Below is a small trained network, with its code and all its weights. Each question gives an input and a target symbol and asks what happens when units are switched off, that is, made to give their printed mean instead of their output.

import numpy as np


def w(rows, s, z=0):
    codes = np.array(rows[::2]) - 128.0
    scale = np.full(codes.shape[1], s)
    scale[-1] = z or s
    return codes * scale


def f(y):
    return np.maximum(y, 0)


def softmax(a):
    e = np.exp(a - a.max(-1, keepdims=True))
    return e / e.sum(-1, keepdims=True)


def log_softmax(a):
    a = a - a.max(-1, keepdims=True)
    return a - np.log(np.exp(a).sum(-1, keepdims=True))


def net(x, mask):
    ids = ['ΔΛΞαβεζθμπστφψω'.index(c) for c in x.split()]
    T = len(ids)
    res = E[ids] + P[:T]
    u = 0
    for l in range(2):
        r = res
        for j in range(2):
            rows = slice(3 * j, 3 * j + 3)
            q, k, v = (r @ M[l][rows].T for M in (Q, K, V))
            z = softmax(np.where(np.tri(T) > 0, q @ k.T / 3**0.5, -1e9)) @ v
            o = O[l][rows]
            res = res + np.where(mask[u + j], z, o[:, -1]) @ o[:, :-1]
        u += 2
        y = f(res @ A[l][:, :-1].T + A[l][:, -1])
        res = res + np.where(mask[u : u + 4], y, B[l][:, -1]) @ B[l][:, :-1]
        u += 4
    return log_softmax(res[-1] @ U[:, :-1].T + U[:, -1])


Q, K, V, O, A, B = {}, {}, {}, {}, {}, {}
E = w([
[48,107,123,140,123,194,103,95],'Δ',
[37,136,120,110,78,78,152,103],'Λ',
[112,109,119,214,149,146,151,113],'Ξ',
[52,78,121,169,193,177,131,53],'α',
[185,132,137,121,124,126,87,123],'β',
[179,114,98,79,184,228,98,94],'ε',
[179,194,116,112,94,147,144,182],'ζ',
[154,70,131,169,145,152,163,119],'θ',
[120,130,109,140,207,148,164,218],'μ',
[153,115,82,112,141,144,148,250],'π',
[146,162,58,99,132,163,100,118],'σ',
[159,69,113,173,97,182,100,139],'τ',
[125,89,74,118,189,118,131,194],'φ',
[145,74,114,176,160,199,177,142],'ψ',
[142,135,154,210,83,150,156,98],'ω',
],0.021)
P = w([
[78,70,254,96,166,93,26,195],'0',
[141,107,164,165,99,133,126,162],'1',
[126,102,141,165,105,133,120,160],'2',
[139,120,143,159,96,130,137,137],'3',
[134,114,131,158,103,131,127,126],'4',
[139,118,115,155,107,131,125,118],'5',
[126,118,105,153,114,128,132,111],'6',
[127,124,83,148,110,124,135,114],'7',
[125,126,70,144,119,125,137,107],'8',
[124,125,60,140,120,129,135,103],'9',
[108,126,51,133,105,125,129,107],'10',
[102,126,38,130,114,122,132,100],'11',
],0.0099)
Q[0] = w([
[167,111,85,164,91,129,158,66],'L0H1',
[155,127,148,90,107,136,82,145],'L0H1',
[103,81,105,213,58,186,145,118],'L0H1',
[118,147,181,28,119,107,135,117],'L0H2',
[128,167,175,4,233,73,58,219],'L0H2',
[87,64,131,205,106,172,138,176],'L0H2',
],0.021)
K[0] = w([
[140,167,93,108,117,130,116,73],'L0H1',
[162,140,110,129,124,126,132,158],'L0H1',
[75,115,72,58,105,160,149,50],'L0H1',
[151,108,176,183,95,125,162,181],'L0H2',
[170,112,240,189,164,92,71,250],'L0H2',
[67,99,143,62,97,165,90,93],'L0H2',
],0.023)
V[0] = w([
[165,114,65,142,123,96,133,128],'L0H1',
[137,102,101,137,131,148,123,107],'L0H1',
[158,193,161,152,164,141,123,157],'L0H1',
[188,3,143,98,111,68,182,132],'L0H2',
[127,146,114,182,149,15,76,104],'L0H2',
[112,130,124,122,42,109,71,169],'L0H2',
],0.017)
O[0] = w([
[57,163,169,122,196,161,190,91,67],'L0H1',
[112,102,125,64,111,79,104,120,220],'L0H1',
[117,196,125,145,79,86,173,197,47],'L0H1',
[77,62,224,29,168,114,224,89,3],'L0H2',
[209,1,96,162,199,49,117,67,31],'L0H2',
[120,199,190,127,218,92,49,81,136],'L0H2',
],0.0083,0.0042)
A[0] = w([
[193,192,107,129,174,65,238,157,85],'L0N1',
[195,248,173,53,104,127,83,32,5],'L0N2',
[148,220,82,53,82,85,187,72,73],'L0N3',
[23,90,183,214,47,2,167,75,39],'L0N4',
],0.0096,0.002)
B[0] = w([
[164,56,78,62,127,107,81,75,254],'L0N1',
[159,27,88,182,176,121,162,118,226],'L0N2',
[87,108,188,148,181,149,134,85,197],'L0N3',
[255,89,49,104,111,68,135,135,207],'L0N4',
],0.0096,0.0048)
Q[1] = w([
[145,101,110,133,131,145,96,167],'L1H1',
[138,115,127,178,68,158,168,7],'L1H1',
[200,142,162,94,147,137,97,156],'L1H1',
[231,169,107,129,119,151,144,28],'L1H2',
[127,146,152,156,59,160,188,15],'L1H2',
[112,181,114,82,165,41,188,160],'L1H2',
],0.013)
K[1] = w([
[77,132,72,143,125,89,110,137],'L1H1',
[126,160,78,117,81,138,139,6],'L1H1',
[129,103,139,116,117,99,103,163],'L1H1',
[114,169,78,127,118,105,153,68],'L1H2',
[147,162,108,87,111,172,160,74],'L1H2',
[171,128,198,152,106,74,161,203],'L1H2',
],0.017)
V[1] = w([
[150,102,184,254,84,91,176,139],'L1H1',
[80,68,154,156,113,132,98,174],'L1H1',
[37,97,112,166,99,15,139,100],'L1H1',
[114,135,187,200,91,104,94,88],'L1H2',
[59,147,33,152,218,68,176,199],'L1H2',
[251,179,94,133,138,150,154,119],'L1H2',
],0.013)
O[1] = w([
[92,137,77,77,181,170,108,131,115],'L1H1',
[158,182,71,116,173,153,225,81,254],'L1H1',
[43,149,165,138,157,105,157,179,113],'L1H1',
[68,91,67,133,115,153,111,105,89],'L1H2',
[214,148,101,76,201,176,160,159,93],'L1H2',
[139,117,170,115,62,56,120,254,210],'L1H2',
],0.0093,0.0063)
A[1] = w([
[44,142,110,26,172,126,150,196,70],'L1N1',
[150,206,151,10,141,43,88,77,191],'L1N2',
[126,143,60,152,103,89,73,175,112],'L1N3',
[79,180,104,196,109,144,87,143,2],'L1N4',
],0.012,0.0071)
B[1] = w([
[141,152,118,112,105,49,102,78,168],'L1N1',
[115,71,159,102,99,252,72,212,174],'L1N2',
[98,174,143,171,162,109,158,57,252],'L1N3',
[233,89,187,86,90,125,141,181,181],'L1N4',
],0.013,0.02)
U = w([
[212,83,158,140,59,122,82,64,59],'Δ',
[141,3,151,194,165,114,78,161,173],'Λ',
[186,63,116,95,133,37,194,104,91],'Ξ',
[120,6,31,186,80,131,188,135,134],'α',
[140,72,94,71,93,109,61,87,134],'β',
[95,172,136,126,20,144,169,188,253],'ε',
[111,165,114,83,80,136,49,133,236],'ζ',
[150,25,185,64,83,92,193,118,107],'θ',
[207,64,87,120,119,103,144,198,55],'μ',
[121,124,197,116,107,183,105,134,113],'π',
[142,198,129,226,180,161,112,172,145],'σ',
[80,145,184,119,107,169,86,49,150],'τ',
[191,74,194,85,183,110,165,78,9],'φ',
[98,162,171,95,125,134,231,98,143],'ψ',
[72,158,185,138,86,89,155,114,195],'ω',
],0.0054,0.0048)

Each question gives the input, a string of symbols that net reads in full, and the target symbol t.
The units are the heads (3 rows each of Q, K, V and O) and the neurons (one row each of A and B). Each row of codes is followed by its name. A weight is (code - 128) times the scale printed after its matrix; where a second scale follows, it is the last column's (O, A, B and U).
mask holds one flag per unit, layer by layer, with each layer's heads first. A switched-off unit (its flag False) gives its mean, the last column of its rows in O or B, instead of its output. The means were averaged over made-up inputs and are rounded, as every weight is.
A unit's drop is (log p(t) with every unit on - log p(t) with that unit switched off) / (log p(t) with every unit on - log p(t) with every unit switched off).
The circuit of an input: a set's keep is (log p(t) with only the set's units on - log p(t) with every unit switched off) / (log p(t) with every unit on - log p(t) with every unit switched off). Starting from all 12 units, units are removed one at a time, each time the one whose removal leaves the highest keep (on an exact tie, the one counted first), for as long as the keep stays at least 0.8.
circuit, biggest first: the units of the circuit, biggest drop first
unit that matters most: the unit with the biggest drop
top k neurons: the k neurons with the biggest drops, biggest first
heads that matter: for each layer, one digit per head in row order, 1 if its drop is at least 0.15 and else 0, layers parted by /
input Ξ φ ψ μ φ, target Ξ: top 2 neurons => (L0N4, L1N1)
input σ Ξ β Δ τ τ Ξ φ μ ω ψ, target Δ: circuit, biggest first => (L1N4, L0H2, L0H1, L1H2)
input π ζ ε Ξ ζ α Δ τ σ φ, target π: circuit, biggest first => (L1N2, L0H2)
input μ π Δ σ Δ Ξ φ β ω, target Δ: circuit, biggest first => (L1N4, L0H2)
input ζ Ξ ε τ π ζ α τ ψ Ξ, target α: circuit, biggest first => (L0H2)
input μ θ θ ε μ π μ Ξ, target ε: heads that matter => 01 / 00
input θ Ξ Λ Ξ, target Λ: circuit, biggest first => (L0H2, L0N4, L1H1)
input Λ σ π, target Λ: circuit, biggest first => (L0H2, L1N2)
input ψ φ α Λ μ Ξ ζ ζ ζ μ τ μ, target ψ: circuit, biggest first => (L0H2, L1H2)
input ψ π ε ω Ξ φ, target ψ: circuit, biggest first => (L0H2, L1H2)
input μ π π ψ Ξ π μ ζ Λ π Ξ, target Λ: heads that matter => 11 / 10
input φ μ σ α Ξ ε ζ Λ π, target φ: circuit, biggest first => (L1H2, L0H2)
input α ζ ψ α β θ ζ π θ μ ζ μ, target α: circuit, biggest first => (L0H2, L0H1, L1H2)
input ω ζ π β α σ β φ σ ω Ξ μ, target ω: heads that matter => 10 / 01
input θ μ θ, target θ: circuit, biggest first => (L0H2)
input Ξ τ π Λ σ ψ, target σ: heads that matter => 01 / 01
input β μ Ξ β ψ μ, target β: heads that matter => 11 / 10
input σ Δ Λ Λ μ θ, target Λ: top 2 neurons => (L0N4, L1N3)
input ε τ π μ θ φ, target ε: heads that matter => 11 / 00
input ψ ω ζ, target τ: circuit, biggest first => (L0H2, L1H2, L0N4)
input μ β Λ ζ ε ψ ω, target ε: heads that matter => 01 / 00
input μ ζ β Λ μ π, target μ: circuit, biggest first => (L1H2, L1N3)
input ε σ σ μ φ Ξ Λ φ ε φ θ μ, target ε: top 2 neurons => (L0N1, L1N3)
input Ξ α Λ Ξ π ω Λ μ θ ψ, target Λ: unit that matters most => L0H1
input θ π π, target θ: heads that matter => 01 / 00
